Below is a small trained network, with its code and all its weights. Each question gives an input and a target symbol and asks what happens when units are switched off, that is, made to give their printed mean instead of their output.

import numpy as np


def w(rows, s, z=0):
    codes = np.array(rows[::2]) - 128.0
    scale = np.full(codes.shape[1], s)
    scale[-1] = z or s
    return codes * scale


def softmax(a):
    e = np.exp(a - a.max(-1, keepdims=True))
    return e / e.sum(-1, keepdims=True)


def log_softmax(a):
    a = a - a.max(-1, keepdims=True)
    return a - np.log(np.exp(a).sum(-1, keepdims=True))


def net(x, mask):
    ids = ['ΠΣΩγητ'.index(c) for c in x.split()]
    T = len(ids)
    res = E[ids] + P[:T]
    u = 0
    for l in range(3):
        r = res
        for j in range(3):
            rows = slice(3 * j, 3 * j + 3)
            q, k, v = (r @ M[l][rows].T for M in (Q, K, V))
            z = softmax(np.where(np.tri(T) > 0, q @ k.T / 3**0.5, -1e9)) @ v
            o = O[l][rows]
            res = res + np.where(mask[u + j], z, o[:, -1]) @ o[:, :-1]
        u += 3
    return log_softmax(res[-1] @ U[:, :-1].T + U[:, -1])


Q, K, V, O = {}, {}, {}, {}
E = w([
[76,163,99,59,142,158,180,159],'Π',
[89,73,144,138,147,106,114,212],'Σ',
[123,126,137,84,5,117,177,220],'Ω',
[75,172,159,105,84,92,47,119],'γ',
[157,125,123,116,55,212,94,160],'η',
[126,198,208,178,133,156,162,181],'τ',
],0.011)
P = w([
[254,163,73,114,208,13,112,80],'0',
[216,138,137,103,173,72,116,96],'1',
[175,131,142,108,158,106,120,119],'2',
[140,125,145,124,149,129,117,132],'3',
[113,123,146,136,137,149,115,142],'4',
[90,117,144,153,126,169,111,149],'5',
[65,116,140,174,119,182,107,154],'6',
[42,112,136,192,110,196,102,160],'7',
[20,109,133,208,99,210,106,164],'8',
],0.0074)
Q[0] = w([
[122,126,128,112,121,129,136,133],'L0H1',
[99,140,157,122,123,135,96,156],'L0H1',
[126,97,127,125,137,137,111,138],'L0H1',
[84,60,42,64,123,67,122,177],'L0H2',
[149,125,3,86,78,195,229,119],'L0H2',
[140,167,98,199,217,32,79,28],'L0H2',
[129,110,77,101,115,121,131,92],'L0H3',
[124,122,119,175,133,116,126,122],'L0H3',
[99,124,196,144,138,131,98,175],'L0H3',
],0.033)
K[0] = w([
[118,128,123,145,130,121,120,127],'L0H1',
[76,124,136,141,118,170,126,147],'L0H1',
[116,152,124,138,117,133,150,123],'L0H1',
[52,77,19,109,93,81,124,157],'L0H2',
[160,161,2,156,139,190,226,118],'L0H2',
[209,159,119,238,80,40,69,123],'L0H2',
[146,107,124,154,129,101,109,140],'L0H3',
[101,107,132,137,124,151,124,147],'L0H3',
[110,127,148,69,152,138,142,112],'L0H3',
],0.035)
V[0] = w([
[100,107,163,2,154,126,102,125],'L0H1',
[166,157,91,145,158,128,18,195],'L0H1',
[156,190,105,118,78,104,55,235],'L0H1',
[220,154,143,83,168,170,47,207],'L0H2',
[157,142,133,115,136,148,97,155],'L0H2',
[117,136,79,155,194,88,139,109],'L0H2',
[142,124,76,158,144,142,142,115],'L0H3',
[105,115,47,154,156,103,196,66],'L0H3',
[146,111,104,116,134,152,102,124],'L0H3',
],0.0097)
O[0] = w([
[118,177,72,214,152,141,156,168,155],'L0H1',
[105,126,145,138,113,91,205,82,160],'L0H1',
[67,111,176,173,187,136,189,1,254],'L0H1',
[127,96,13,153,136,159,145,128,173],'L0H2',
[119,136,83,151,135,126,133,128,146],'L0H2',
[161,46,174,46,97,204,125,114,93],'L0H2',
[148,151,149,150,142,101,92,170,104],'L0H3',
[135,218,150,151,110,122,78,198,96],'L0H3',
[114,118,146,139,136,102,102,137,121],'L0H3',
],0.0064)
Q[1] = w([
[98,146,110,85,201,149,127,169],'L1H1',
[196,143,120,136,143,77,113,120],'L1H1',
[148,125,143,175,75,106,71,213],'L1H1',
[64,165,144,197,154,152,210,169],'L1H2',
[140,112,158,126,253,154,101,134],'L1H2',
[157,84,186,98,124,96,181,163],'L1H2',
[166,161,146,159,96,93,135,152],'L1H3',
[185,156,146,194,155,121,87,124],'L1H3',
[105,149,108,154,123,187,173,146],'L1H3',
],0.03)
K[1] = w([
[150,170,121,103,106,192,100,215],'L1H1',
[229,146,118,46,159,87,120,65],'L1H1',
[73,170,87,129,182,137,208,91],'L1H1',
[1,121,144,168,58,195,63,186],'L1H2',
[198,152,95,118,62,70,76,189],'L1H2',
[145,138,112,127,118,144,48,88],'L1H2',
[145,94,109,115,185,111,117,108],'L1H3',
[171,133,92,91,159,33,156,129],'L1H3',
[28,125,142,111,117,148,116,156],'L1H3',
],0.027)
V[1] = w([
[119,155,102,135,50,128,139,124],'L1H1',
[151,126,140,153,124,217,79,93],'L1H1',
[149,59,94,236,46,63,76,144],'L1H1',
[117,55,48,140,45,96,88,145],'L1H2',
[95,28,140,143,241,92,67,156],'L1H2',
[106,52,215,131,125,85,220,217],'L1H2',
[121,7,8,96,61,126,126,183],'L1H3',
[67,142,143,29,51,2,85,123],'L1H3',
[5,97,85,13,190,120,52,91],'L1H3',
],0.012)
O[1] = w([
[99,85,147,99,163,140,118,127,180],'L1H1',
[101,140,136,101,85,108,105,126,18],'L1H1',
[133,132,68,74,150,110,142,74,92],'L1H1',
[111,148,125,158,176,127,159,92,74],'L1H2',
[202,186,91,156,106,109,142,105,33],'L1H2',
[244,113,189,87,184,115,127,94,255],'L1H2',
[112,177,188,174,125,138,164,109,131],'L1H3',
[112,92,119,195,173,185,191,146,28],'L1H3',
[136,186,106,136,131,186,120,216,156],'L1H3',
],0.011,0.0035)
Q[2] = w([
[143,127,148,48,155,80,227,221],'L2H1',
[132,121,155,62,25,200,199,114],'L2H1',
[135,59,130,187,88,49,161,127],'L2H1',
[84,195,164,109,64,95,77,214],'L2H2',
[154,81,123,126,61,48,151,37],'L2H2',
[80,34,108,167,85,134,111,5],'L2H2',
[102,165,103,198,248,21,41,103],'L2H3',
[222,46,141,196,173,95,121,172],'L2H3',
[115,97,53,61,156,79,219,236],'L2H3',
],0.026)
K[2] = w([
[199,111,193,121,128,210,116,137],'L2H1',
[64,134,204,98,162,181,79,109],'L2H1',
[167,116,119,113,175,135,170,60],'L2H1',
[113,150,120,84,189,151,32,128],'L2H2',
[167,99,168,169,59,116,87,63],'L2H2',
[129,60,171,244,72,126,102,125],'L2H2',
[207,173,76,78,97,178,136,214],'L2H3',
[204,160,95,98,77,81,194,89],'L2H3',
[197,94,122,252,129,152,96,140],'L2H3',
],0.03)
V[2] = w([
[164,77,155,228,63,225,76,74],'L2H1',
[104,136,213,195,124,47,120,137],'L2H1',
[136,150,94,117,254,131,13,88],'L2H1',
[165,117,154,178,112,174,102,140],'L2H2',
[108,142,131,136,113,129,129,120],'L2H2',
[120,166,84,106,191,124,146,121],'L2H2',
[96,155,89,116,141,156,111,109],'L2H3',
[104,134,157,114,120,45,145,170],'L2H3',
[128,135,122,87,75,134,215,113],'L2H3',
],0.0095)
O[2] = w([
[239,63,151,40,45,68,55,23,45],'L2H1',
[130,213,239,212,128,82,137,91,157],'L2H1',
[92,252,36,62,26,85,58,209,84],'L2H1',
[77,224,51,92,179,161,111,115,54],'L2H2',
[155,123,123,158,148,123,153,106,107],'L2H2',
[142,104,249,181,86,100,99,128,201],'L2H2',
[55,136,118,124,124,89,157,188,98],'L2H3',
[151,104,101,122,212,159,165,91,151],'L2H3',
[105,48,177,112,161,230,97,158,253],'L2H3',
],0.0028,0.0035)
U = w([
[185,108,225,200,102,121,82,202,28],'Π',
[243,169,119,183,145,84,148,112,146],'Σ',
[167,21,173,186,212,137,139,87,72],'Ω',
[164,110,56,163,175,178,158,227,253],'γ',
[42,194,174,188,162,1,74,85,130],'η',
[207,35,120,93,71,96,29,106,158],'τ',
],0.0058,0.0035)

Each question gives the input, a string of symbols that net reads in full, and the target symbol t.
The units are the heads (3 rows each of Q, K, V and O). Each row of codes is followed by its name. A weight is (code - 128) times the scale printed after its matrix; where a second scale follows, it is the last column's (O and U).
mask holds one flag per head, layer by layer. A switched-off head (its flag False) gives its mean, the last column of its rows in O, instead of its output. The means were averaged over made-up inputs and are rounded, as every weight is.
A unit's drop is (log p(t) with every unit on - log p(t) with that unit switched off) / (log p(t) with every unit on - log p(t) with every unit switched off).
The circuit of an input: a set's keep is (log p(t) with only the set's units on - log p(t) with every unit switched off) / (log p(t) with every unit on - log p(t) with every unit switched off). Starting from all 9 units, units are removed one at a time, each time the one whose removal leaves the highest keep (on an exact tie, the one counted first), for as long as the keep stays at least 0.8.
circuit, biggest first: the units of the circuit, biggest drop first
most important unit: the unit with the biggest drop
heads that matter: for each layer, one digit per head in row order, 1 if its drop is at least 0.15 and else 0, layers parted by /
input τ γ τ, target γ: circuit, biggest first : [L1H3]
input Π Π η τ Ω Π Ω Σ, target Ω: circuit, biggest first : [L1H2 L0H3 L2H1]
input Ω Σ Ω γ Σ Ω η, target Ω: circuit, biggest first : [L0H2 L1H2 L1H3]
input Ω τ Ω, target τ: heads that matter : 000 / 001 / 000
input Π τ Π Ω, target Π: circuit, biggest first : [L0H3 L1H1]
input Ω η Ω Ω Ω γ Σ, target γ: heads that matter : 011 / 001 / 000
input γ Π Ω Ω γ η, target τ: heads that matter : 010 / 101 / 100
input τ Ω η Σ, target η: circuit, biggest first : [L1H2 L1H3 L0H2]
input η γ γ Ω Π Π Σ, target Π: circuit, biggest first : [L0H1 L1H1 L1H3]
input Ω η γ Ω η γ η Ω, target η: circuit, biggest first : [L1H2 L1H3]
input Ω γ τ, target γ: heads that matter : 000 / 011 / 000
input Ω η τ, target η: heads that matter : 011 / 011 / 000
input Ω η τ Σ τ Π Ω Π η, target Π: circuit, biggest first : [L1H1 L0H3 L0H1 L0H2]
input Ω Ω γ Σ, target γ: circuit, biggest first : [L1H3 L1H2]
input Σ Ω γ γ Ω γ Ω, target γ: circuit, biggest first : [L1H3 L0H2]
input Π τ η τ Π Ω Π, target Ω: most important unit : L1H1
input η Ω Π, target γ: circuit, biggest first : [L2H1 L1H3]
input Π τ τ η η γ Ω Π η, target Π: circuit, biggest first : [L1H1 L0H3 L0H2]
input Π Ω Π η γ τ Ω Π Σ, target Σ: heads that matter : 000 / 010 / 000
input Ω γ γ, target γ: circuit, biggest first : [L1H3 L0H1 L0H3 L1H2]
input η Ω η η γ Π Σ Σ Π, target Σ: circuit, biggest first : [L1H2]
input η Π Ω Ω Ω τ, target Π: heads that matter : 011 / 101 / 010
input Ω γ η, target γ: heads that matter : 010 / 011 / 000
input Π η Ω Σ, target Σ: heads that matter : 001 / 010 / 000
input Ω τ Π Π Π Ω τ Ω Ω, target Ω: heads that matter : 100 / 001 / 000
input η Σ Ω, target Σ: heads that matter : 010 / 010 / 000
input Ω τ η Ω Ω η γ η τ, target η: most important unit : L0H3
